Here is a tiny trained network, its code and every weight. The questions are about switching its units off for an input and a class, where a switched-off unit gives its printed mean instead of its output.

import numpy as np


def w(rows, s, z=0):
    codes = np.array(rows[::2]) - 128.0
    scale = np.full(codes.shape[1], s)
    scale[-1] = z or s
    return codes * scale


def norm(h):
    return h / np.sqrt((h * h).mean(-1, keepdims=True) + 1e-5)


def f(y):
    return y / 2 * (1 + np.tanh(0.7978845608 * (y + 0.044715 * y**3)))


def log_softmax(a):
    a = a - a.max(-1, keepdims=True)
    return a - np.log(np.exp(a).sum(-1, keepdims=True))


def net(x, mask):
    res = np.array(x, float).reshape(1, 5) / 4 @ E
    u = 0
    for l in range(2):
        y = f(norm(res) @ A[l][:, :-1].T + A[l][:, -1])
        res = res + np.where(mask[u : u + 10], y, B[l][:, -1]) @ B[l][:, :-1]
        u += 10
    return log_softmax(norm(res)[-1] @ U[:, :-1].T + U[:, -1])


A, B = {}, {}
E = w([
[82,120,214,141,160,212],'x0',
[127,129,127,127,128,127],'x1',
[49,166,27,219,71,186],'x2',
[135,114,121,133,135,133],'x3',
[31,38,181,160,128,5],'x4',
],0.0028)
A[0] = w([
[96,135,223,144,174,219,244],'L0N1',
[219,130,160,59,211,121,94],'L0N2',
[139,135,183,117,149,171,35],'L0N3',
[192,226,158,20,129,171,28],'L0N4',
[103,92,197,149,136,126,203],'L0N5',
[254,152,198,29,230,96,233],'L0N6',
[180,161,118,96,136,106,97],'L0N7',
[253,146,130,86,174,202,2],'L0N8',
[177,186,102,131,106,209,33],'L0N9',
[157,67,194,50,175,64,22],'L0N10',
],0.0062,0.0014)
B[0] = w([
[113,110,219,205,213,253,192],'L0N1',
[84,131,143,173,87,111,194],'L0N2',
[132,99,219,105,198,235,142],'L0N3',
[46,85,59,184,92,116,200],'L0N4',
[77,80,69,104,140,167,159],'L0N5',
[74,65,60,138,90,125,254],'L0N6',
[194,115,135,87,151,117,145],'L0N7',
[34,104,120,175,61,86,204],'L0N8',
[233,198,152,88,156,119,178],'L0N9',
[213,225,175,105,208,79,192],'L0N10',
],0.0047,0.0068)
A[1] = w([
[136,114,251,125,202,184,69],'L1N1',
[127,121,77,110,80,17,130],'L1N2',
[68,95,233,182,182,169,153],'L1N3',
[149,156,199,165,189,235,65],'L1N4',
[214,191,81,121,75,70,35],'L1N5',
[170,76,206,33,192,158,2],'L1N6',
[192,159,108,83,100,145,15],'L1N7',
[192,119,190,62,254,75,143],'L1N8',
[61,119,178,124,135,250,198],'L1N9',
[233,218,124,137,144,181,151],'L1N10',
],0.0093,0.0054)
B[1] = w([
[136,197,23,126,106,56,193],'L1N1',
[218,103,130,143,86,81,237],'L1N2',
[65,127,79,134,95,232,253],'L1N3',
[192,149,167,117,118,28,197],'L1N4',
[24,115,96,107,204,199,170],'L1N5',
[79,188,2,129,69,117,142],'L1N6',
[68,110,87,205,106,186,126],'L1N7',
[133,141,203,26,216,131,193],'L1N8',
[142,70,207,113,144,112,255],'L1N9',
[166,201,133,189,147,141,171],'L1N10',
],0.009,0.0081)
U = w([
[218,30,28,216,16,7,178],'0',
[14,38,199,210,53,229,175],'1',
[235,72,227,6,250,12,2],'2',
[9,239,80,9,205,150,63],'3',
[112,243,1,250,199,216,133],'4',
[228,243,240,246,129,106,162],'5',
],0.012,0.0071)

Each question gives the input, the list of numbers given to net, and the class t.
The units are the neurons (one row each of A and B). Each row of codes is followed by its name. A weight is (code - 128) times the scale printed after its matrix; where a second scale follows, it is the last column's (A, B and U).
mask holds one flag per neuron, layer by layer. A switched-off neuron (its flag False) gives its mean, the last column of its row in B, instead of its output. The means were averaged over made-up inputs and are rounded, as every weight is.
A unit's drop is (log p(t) with every unit on - log p(t) with that unit switched off) / (log p(t) with every unit on - log p(t) with every unit switched off).
most important unit: the unit with the biggest drop
top k neurons: the k neurons with the biggest drops, biggest first
k most important neurons of layer l: the k neurons of layer l with the biggest drops, biggest first
input [0,-3,-4,8,-1], class 0: most important unit -> L0N6
input [7,2,2,-1,-1], class 5: top 3 neurons -> (L1N4, L0N6, L1N9)
input [7,1,-1,7,2], class 3: 2 most important neurons of layer 0 -> (L0N4, L0N8)
input [5,6,3,8,0], class 5: top 2 neurons -> (L1N4, L0N6)
input [-5,8,-1,-7,6], class 2: top 2 neurons -> (L0N6, L0N4)
input [-8,6,-4,-7,2], class 2: top 3 neurons -> (L0N10, L0N8, L0N4)
input [0,3,-8,5,-8], class 0: top 2 neurons -> (L0N6, L1N3)
input [5,4,0,7,-8], class 1: top 3 neurons -> (L0N8, L0N4, L0N10)
input [1,-8,-7,-2,0], class 1: top 2 neurons -> (L0N6, L0N2)
input [-6,-7,0,4,8], class 2: top 4 neurons -> (L0N6, L0N4, L0N8, L0N2)
input [2,-1,0,0,4], class 3: top 2 neurons -> (L0N6, L0N4)
input [2,4,-3,4,1], class 3: top 3 neurons -> (L0N10, L1N3, L0N4)
input [-3,8,0,1,5], class 2: 2 most important neurons of layer 0 -> (L0N6, L0N4)
input [1,4,-1,0,4], class 3: most important unit -> L1N8
input [4,4,0,4,1], class 3: 3 most important neurons of layer 0 -> (L0N4, L0N6, L0N8)
input [1,6,3,-1,-7], class 5: top 2 neurons -> (L1N3, L0N6)
input [1,1,0,7,-8], class 1: 2 most important neurons of layer 1 -> (L1N2, L1N1)
input [4,-5,1,-8,-4], class 5: 2 most important neurons of layer 0 -> (L0N9, L0N6)
input [-1,8,5,6,0], class 4: 4 most important neurons of layer 0 -> (L0N8, L0N6, L0N1, L0N4)
input [-8,3,5,-6,-3], class 4: most important unit -> L1N5
input [4,8,-3,-7,0], class 1: 2 most important neurons of layer 1 -> (L1N3, L1N9)
